Below are the code and all the weights of a small trained network. Each question names an input and a class and asks about switching units off, where a switched-off unit gives its printed mean instead of its output.

import numpy as np


def w(rows, s, z=0):
    codes = np.array(rows[::2]) - 128.0
    scale = np.full(codes.shape[1], s)
    scale[-1] = z or s
    return codes * scale


def f(y):
    return y / 2 * (1 + np.tanh(0.7978845608 * (y + 0.044715 * y**3)))


def log_softmax(a):
    a = a - a.max(-1, keepdims=True)
    return a - np.log(np.exp(a).sum(-1, keepdims=True))


def net(x, mask):
    res = np.array(x, float).reshape(1, 6) / 4 @ E
    y = f(res @ A[0][:, :-1].T + A[0][:, -1])
    res = res + np.where(mask, y, B[0][:, -1]) @ B[0][:, :-1]
    return log_softmax(res[-1] @ U[:, :-1].T + U[:, -1])


A, B = {}, {}
E = w([
[100,193,213,137,42,180],'x0',
[1,134,130,107,97,167],'x1',
[78,182,82,241,148,197],'x2',
[160,169,71,117,101,114],'x3',
[151,241,162,195,108,64],'x4',
[204,57,197,127,167,181],'x5',
],0.0083)
A[0] = w([
[57,186,20,103,67,71,147],'n1',
[130,58,98,80,87,153,246],'n2',
[228,80,254,107,166,79,157],'n3',
[138,37,146,189,225,116,148],'n4',
[174,80,143,151,233,113,139],'n5',
[131,171,122,43,81,144,255],'n6',
[76,61,89,90,117,158,155],'n7',
[76,202,94,80,37,71,199],'n8',
[142,179,64,137,155,166,254],'n9',
[89,80,113,144,210,162,117],'n10',
[142,98,93,171,227,93,157],'n11',
[50,51,138,78,117,189,144],'n12',
[96,102,119,154,155,178,116],'n13',
[92,168,82,148,96,141,148],'n14',
[109,66,194,163,158,89,251],'n15',
[143,170,179,165,106,101,166],'n16',
[209,152,47,68,116,108,181],'n17',
[124,138,209,147,121,118,99],'n18',
[69,173,183,162,117,137,222],'n19',
[189,166,131,155,111,88,211],'n20',
],0.0091,0.0041)
B[0] = w([
[112,162,50,158,215,26,201],'n1',
[113,77,197,64,232,149,187],'n2',
[92,106,211,97,33,59,254],'n3',
[100,56,37,92,13,197,201],'n4',
[142,59,58,143,29,130,201],'n5',
[147,159,147,146,231,63,178],'n6',
[81,111,159,84,221,166,171],'n7',
[114,215,72,174,214,38,205],'n8',
[194,61,63,209,173,125,176],'n9',
[78,78,71,143,140,215,168],'n10',
[185,90,98,119,99,151,182],'n11',
[95,152,171,57,224,254,191],'n12',
[117,168,78,107,193,189,154],'n13',
[125,105,79,178,167,92,165],'n14',
[54,147,146,52,54,174,188],'n15',
[154,196,184,168,119,124,171],'n16',
[200,50,153,122,172,58,182],'n17',
[90,202,191,108,101,132,155],'n18',
[95,200,138,178,89,127,192],'n19',
[176,105,191,207,105,114,183],'n20',
],0.0071,0.012)
U = w([
[78,174,41,111,192,50,78],'0',
[55,236,216,119,66,130,194],'1',
[152,68,142,55,187,83,148],'2',
[37,111,160,25,196,252,70],'3',
[119,41,35,162,96,204,56],'4',
[246,114,138,196,145,131,2],'5',
[106,152,115,204,178,138,222],'6',
[105,52,191,98,2,77,49],'7',
],0.0082,0.0047)

Each question gives the input, the list of numbers given to net, and the class t.
The units are the neurons (one row each of A and B). Each row of codes is followed by its name. A weight is (code - 128) times the scale printed after its matrix; where a second scale follows, it is the last column's (A, B and U).
mask holds one flag per neuron, in row order. A switched-off neuron (its flag False) gives its mean, the last column of its row in B, instead of its output. The means were averaged over made-up inputs and are rounded, as every weight is.
A unit's drop is (log p(t) with every unit on - log p(t) with that unit switched off) / (log p(t) with every unit on - log p(t) with every unit switched off).
The circuit of an input: a set's keep is (log p(t) with only the set's units on - log p(t) with every unit switched off) / (log p(t) with every unit on - log p(t) with every unit switched off). Starting from the 12 units with the biggest drops (on a tie, the unit counted first), units are removed one at a time, each time the one whose removal leaves the highest keep (on an exact tie, the one counted first), for as long as the keep stays at least 0.8.
units of the circuit, in order: the units of the circuit, biggest drop first
top k neurons: the k neurons with the biggest drops, biggest first
drop when u is switched off: that unit's drop, to one decimal
input [6,6,4,8,2,4], class 6: units of the circuit, in order => n3, n15
input [5,0,-3,-4,2,-6], class 0: units of the circuit, in order => n8
input [3,-6,2,-5,-2,-2], class 7: units of the circuit, in order => n8, n12
input [-6,-6,-6,-2,2,-6], class 7: units of the circuit, in order => n3, n12, n5, n20
input [-5,-5,4,6,-1,-2], class 5: units of the circuit, in order => n17, n15, n9
input [8,-2,2,-3,1,-8], class 0: units of the circuit, in order => n8, n1
input [3,3,-8,-6,8,8], class 1: top 3 neurons => n18, n16, n17
input [-7,-2,-2,-6,-6,8], class 3: top 4 neurons => n12, n2, n7, n15
input [-7,-7,5,-1,4,-3], class 5: top 3 neurons => n20, n17, n15
input [0,1,7,4,-7,-3], class 3: top 4 neurons => n12, n7, n8, n5
input [-6,3,2,-5,0,5], class 4: top 3 neurons => n4, n5, n11
input [-2,-2,6,-4,4,7], class 4: drop when n4 is switched off => 0.1
input [1,-5,-8,-2,-7,4], class 7: drop when n3 is switched off => 1.8
input [6,-6,-3,6,6,0], class 5: units of the circuit, in order => n20
input [3,5,7,4,4,-2], class 0: drop when n1 is switched off => 0.3
